Below are the code and all the weights of a small trained network. Each question names an input and a class and asks about switching units off, where a switched-off unit gives its printed mean instead of its output.

import numpy as np


def w(rows, s, z=0):
    codes = np.array(rows[::2]) - 128.0
    scale = np.full(codes.shape[1], s)
    scale[-1] = z or s
    return codes * scale


def f(y):
    return y / 2 * (1 + np.tanh(0.7978845608 * (y + 0.044715 * y**3)))


def log_softmax(a):
    a = a - a.max(-1, keepdims=True)
    return a - np.log(np.exp(a).sum(-1, keepdims=True))


def net(x, mask):
    res = np.array(x, float).reshape(1, 6) / 4 @ E
    y = f(res @ A[0][:, :-1].T + A[0][:, -1])
    res = res + np.where(mask, y, B[0][:, -1]) @ B[0][:, :-1]
    return log_softmax(res[-1] @ U[:, :-1].T + U[:, -1])


A, B = {}, {}
E = w([
[115,223,208,144,135,123,120,176,198,98,125,125],'x0',
[194,121,70,79,130,86,119,185,177,146,83,107],'x1',
[92,229,62,92,95,89,113,172,92,76,168,103],'x2',
[74,96,84,107,9,75,117,91,172,85,76,160],'x3',
[184,89,90,158,58,64,129,115,68,194,154,144],'x4',
[85,208,152,176,84,91,178,91,172,83,192,160],'x5',
],0.011)
A[0] = w([
[130,142,125,97,103,158,93,128,147,120,150,113,1],'neuron 0',
[44,187,147,208,101,122,202,74,185,77,186,150,138],'neuron 1',
[60,199,167,159,100,120,175,65,145,75,224,154,154],'neuron 2',
[234,178,173,233,195,141,99,157,144,147,155,70,133],'neuron 3',
[96,231,62,95,124,197,151,161,88,123,169,56,164],'neuron 4',
[67,179,213,148,119,146,179,89,165,139,184,196,161],'neuron 5',
[184,172,186,168,211,166,126,162,154,113,96,142,156],'neuron 6',
[122,35,170,86,194,234,149,74,165,91,58,160,178],'neuron 7',
[123,175,116,154,188,122,104,207,99,107,152,57,163],'neuron 8',
[128,179,9,135,43,110,113,155,139,72,138,156,185],'neuron 9',
[155,101,189,139,182,184,127,112,145,95,53,71,107],'neuron 10',
[102,184,178,183,74,96,181,17,144,71,178,165,145],'neuron 11',
[95,102,45,148,86,65,109,176,127,146,125,97,165],'neuron 12',
[115,189,31,89,156,143,83,188,103,74,164,109,119],'neuron 13',
[83,198,142,203,94,179,185,100,155,89,183,193,89],'neuron 14',
[195,76,88,174,89,143,119,72,42,204,178,142,105],'neuron 15',
[108,141,83,70,2,55,162,154,203,98,62,150,131],'neuron 16',
[214,193,143,169,184,135,90,185,122,110,149,80,162],'neuron 17',
[129,79,161,73,177,205,129,59,184,120,51,154,105],'neuron 18',
[138,129,136,84,43,43,115,94,169,87,132,137,137],'neuron 19',
[28,194,74,63,142,93,127,223,87,90,153,69,124],'neuron 20',
[182,203,182,129,171,140,114,215,162,193,180,138,115],'neuron 21',
[160,152,106,142,84,111,62,131,161,122,125,60,110],'neuron 22',
[76,67,158,118,135,135,162,103,149,88,88,127,160],'neuron 23',
[131,128,129,137,97,132,87,107,62,125,104,160,100],'neuron 24',
],0.0094,0.0095)
B[0] = w([
[156,135,164,147,147,133,88,119,140,160,146,139,122],'neuron 0',
[56,194,162,254,70,43,106,102,60,72,165,98,244],'neuron 1',
[87,174,155,215,82,48,91,72,84,61,143,62,248],'neuron 2',
[61,120,229,69,183,154,222,158,98,181,203,213,224],'neuron 3',
[127,109,167,110,189,161,142,88,60,52,65,79,217],'neuron 4',
[45,121,138,227,111,153,156,171,105,118,151,131,228],'neuron 5',
[54,169,141,154,145,173,159,233,142,145,180,154,216],'neuron 6',
[93,67,95,195,173,175,62,162,206,157,137,44,235],'neuron 7',
[143,169,153,93,210,207,176,134,83,97,110,134,206],'neuron 8',
[204,184,112,43,71,80,104,87,121,68,102,128,232],'neuron 9',
[89,89,164,140,165,165,70,139,196,144,125,152,188],'neuron 10',
[59,124,114,231,51,100,108,111,45,106,179,72,236],'neuron 11',
[214,157,116,75,109,99,189,76,140,167,85,211,202],'neuron 12',
[156,115,185,38,157,174,112,70,109,53,58,25,203],'neuron 13',
[80,203,141,230,117,107,85,93,70,108,150,126,214],'neuron 14',
[202,63,102,138,191,101,169,24,43,203,181,175,213],'neuron 15',
[192,181,25,60,12,74,100,162,230,193,128,159,238],'neuron 16',
[88,153,202,50,185,157,187,156,100,182,119,198,216],'neuron 17',
[84,109,94,152,161,145,34,157,228,146,113,108,194],'neuron 18',
[150,191,53,99,64,87,146,160,136,178,181,113,197],'neuron 19',
[189,164,164,84,114,109,25,85,78,32,52,103,224],'neuron 20',
[72,187,198,60,149,135,241,210,138,168,164,167,210],'neuron 21',
[118,104,152,63,125,154,150,110,173,140,52,185,153],'neuron 22',
[155,138,28,159,84,133,46,145,157,125,117,112,175],'neuron 23',
[174,112,109,106,130,153,232,148,134,153,127,132,146],'neuron 24',
],0.0081,0.017)
U = w([
[59,211,151,254,89,95,126,107,51,64,156,105,203],'0',
[225,8,59,142,191,141,136,36,10,215,171,163,238],'1',
[103,57,131,156,215,194,19,162,220,139,100,115,179],'2',
[94,215,224,72,213,178,160,227,106,153,163,165,106],'3',
[199,209,56,29,30,63,113,132,169,139,100,153,7],'4',
[191,189,159,27,222,170,62,113,65,18,79,88,4],'5',
],0.0084,0.0047)

Each question gives the input, the list of numbers given to net, and the class t.
The units are the neurons (one row each of A and B). Each row of codes is followed by its name. A weight is (code - 128) times the scale printed after its matrix; where a second scale follows, it is the last column's (A, B and U).
mask holds one flag per neuron, in row order. A switched-off neuron (its flag False) gives its mean, the last column of its row in B, instead of its output. The means were averaged over made-up inputs and are rounded, as every weight is.
A unit's drop is (log p(t) with every unit on - log p(t) with that unit switched off) / (log p(t) with every unit on - log p(t) with every unit switched off).
The circuit of an input: a set's keep is (log p(t) with only the set's units on - log p(t) with every unit switched off) / (log p(t) with every unit on - log p(t) with every unit switched off). Starting from the 12 units with the biggest drops (on a tie, the unit counted first), units are removed one at a time, each time the one whose removal leaves the highest keep (on an exact tie, the one counted first), for as long as the keep stays at least 0.8.
units of the circuit, in order: the units of the circuit, biggest drop first
top k neurons: the k neurons with the biggest drops, biggest first
drop when u is switched off: that unit's drop, to one decimal
input [0,-7,-8,0,-8,0], class 2: units of the circuit, in order => (neuron 7)
input [-7,6,-7,7,-4,0], class 2: top 2 neurons => (neuron 7; neuron 18)
input [5,6,8,-6,-3,1], class 5: top 2 neurons => (neuron 20; neuron 13)
input [3,5,2,-2,7,-6], class 3: top 2 neurons => (neuron 17; neuron 21)
input [7,5,6,-2,1,2], class 5: top 2 neurons => (neuron 20; neuron 13)
input [-2,7,5,-7,-7,7], class 5: top 3 neurons => (neuron 20; neuron 13; neuron 4)
input [5,6,6,-5,-3,-1], class 3: top 4 neurons => (neuron 21; neuron 17; neuron 3; neuron 6)
input [1,0,-3,8,-1,-7], class 4: top 2 neurons => (neuron 16; neuron 5)
input [-2,1,-1,-8,5,-6], class 3: top 2 neurons => (neuron 3; neuron 21)
input [5,-1,-5,-7,2,5], class 3: top 2 neurons => (neuron 3; neuron 21)
input [-4,3,6,-4,-1,7], class 5: top 3 neurons => (neuron 13; neuron 20; neuron 4)
input [6,-4,-3,-4,5,1], class 3: top 3 neurons => (neuron 3; neuron 21; neuron 17)
input [-4,-5,7,4,3,-8], class 4: top 2 neurons => (neuron 9; neuron 12)
input [6,2,4,7,-7,-8], class 4: units of the circuit, in order => (neuron 16)
input [-2,2,5,3,-2,-5], class 5: top 2 neurons => (neuron 13; neuron 20)
input [-6,5,-2,3,8,-1], class 1: drop when neuron 15 is switched off => 3.3
input [-8,1,-2,6,-5,-3], class 2: drop when neuron 7 is switched off => 0.3
input [-2,5,5,3,-5,4], class 4: drop when neuron 16 is switched off => 0.4
input [-2,3,-3,6,2,-8], class 4: drop when neuron 16 is switched off => 0.8
